Below are the code and all the weights of a small trained network. Each question names an input and a class and asks about switching units off, where a switched-off unit gives its printed mean instead of its output.

import numpy as np


def w(rows, s, z=0):
    codes = np.array(rows[::2]) - 128.0
    scale = np.full(codes.shape[1], s)
    scale[-1] = z or s
    return codes * scale


def f(y):
    return np.maximum(y, 0)


def log_softmax(a):
    a = a - a.max(-1, keepdims=True)
    return a - np.log(np.exp(a).sum(-1, keepdims=True))


def net(x, mask):
    res = np.array(x, float).reshape(1, 3) / 4 @ E
    y = f(res @ A[0][:, :-1].T + A[0][:, -1])
    res = res + np.where(mask, y, B[0][:, -1]) @ B[0][:, :-1]
    return log_softmax(res[-1] @ U[:, :-1].T + U[:, -1])


A, B = {}, {}
E = w([
[103,156,93,158,83,75,205,186,142,146,122],'x0',
[109,160,216,246,156,145,135,111,145,136,145],'x1',
[107,25,123,117,142,132,144,172,139,64,102],'x2',
],0.012)
A[0] = w([
[131,150,246,222,141,145,108,99,122,129,145,135],'N1',
[122,3,109,106,134,138,129,148,137,99,128,136],'N2',
[126,49,98,99,138,126,139,169,130,115,133,179],'N3',
[99,174,118,109,136,138,42,108,152,103,83,95],'N4',
[155,138,158,61,135,169,80,70,109,145,178,108],'N5',
[119,218,62,125,101,99,167,158,127,141,119,103],'N6',
[149,131,89,140,115,122,171,166,120,141,152,147],'N7',
[114,86,146,176,136,115,163,163,152,108,125,160],'N8',
[130,120,113,162,116,105,160,144,143,121,131,90],'N9',
[119,177,90,95,143,132,117,120,132,130,131,255],'N10',
],0.016,0.0046)
B[0] = w([
[127,183,184,176,187,193,80,169,255,114,144,255],'N1',
[151,16,144,141,120,135,109,129,193,102,172,221],'N2',
[138,62,139,106,71,123,134,96,162,94,124,203],'N3',
[102,164,26,103,121,119,53,130,158,119,94,162],'N4',
[141,143,92,82,190,125,122,53,51,176,52,202],'N5',
[164,182,68,119,135,97,217,142,188,137,172,194],'N6',
[109,130,157,135,95,77,125,133,97,175,167,166],'N7',
[72,130,160,116,117,158,118,144,6,134,110,187],'N8',
[94,160,129,152,100,124,138,131,71,111,99,157],'N9',
[128,149,173,117,91,51,102,73,154,161,108,176],'N10',
],0.016,0.02)
U = w([
[100,191,150,157,115,123,125,193,80,133,117,1],'0',
[80,81,168,147,63,127,123,167,75,80,130,116],'1',
[116,161,168,169,182,204,68,137,211,117,118,220],'2',
[110,141,98,130,113,100,160,152,77,132,138,16],'3',
[168,132,92,75,149,119,41,65,139,145,49,188],'4',
[191,129,83,145,138,148,138,179,118,91,87,3],'5',
[168,170,90,103,70,36,164,121,186,166,141,161],'6',
[160,1,139,95,90,125,79,136,167,42,122,180],'7',
],0.0091,0.0027)

Each question gives the input, the list of numbers given to net, and the class t.
The units are the neurons (one row each of A and B). Each row of codes is followed by its name. A weight is (code - 128) times the scale printed after its matrix; where a second scale follows, it is the last column's (A, B and U).
mask holds one flag per neuron, in row order. A switched-off neuron (its flag False) gives its mean, the last column of its row in B, instead of its output. The means were averaged over made-up inputs and are rounded, as every weight is.
A unit's drop is (log p(t) with every unit on - log p(t) with that unit switched off) / (log p(t) with every unit on - log p(t) with every unit switched off).
The circuit of an input: a set's keep is (log p(t) with only the set's units on - log p(t) with every unit switched off) / (log p(t) with every unit on - log p(t) with every unit switched off). Starting from all 10 units, units are removed one at a time, each time the one whose removal leaves the highest keep (on an exact tie, the one counted first), for as long as the keep stays at least 0.8.
units of the circuit, in order: the units of the circuit, biggest drop first
k most important neurons: the k neurons with the biggest drops, biggest first
drop of u: that unit's drop, to one decimal
input [3,3,2], class 0: 2 most important neurons -> N2, N8
input [-1,-8,-1], class 6: 4 most important neurons -> N10, N8, N1, N6
input [-6,2,5], class 7: units of the circuit, in order -> N2
input [2,3,5], class 1: units of the circuit, in order -> N8, N1
input [-8,1,3], class 4: 2 most important neurons -> N5, N4
input [6,0,6], class 1: 2 most important neurons -> N8, N9
input [-5,-1,2], class 4: 3 most important neurons -> N5, N4, N1
input [-8,2,-6], class 4: 2 most important neurons -> N5, N4
input [4,1,2], class 1: 2 most important neurons -> N1, N5
input [-5,1,0], class 4: 3 most important neurons -> N5, N2, N4
input [5,2,-3], class 6: drop of N6 -> 0.3
input [-5,1,-5], class 4: drop of N5 -> 1.7
input [7,5,5], class 1: drop of N5 -> 0.1
input [7,2,-4], class 6: units of the circuit, in order -> N6
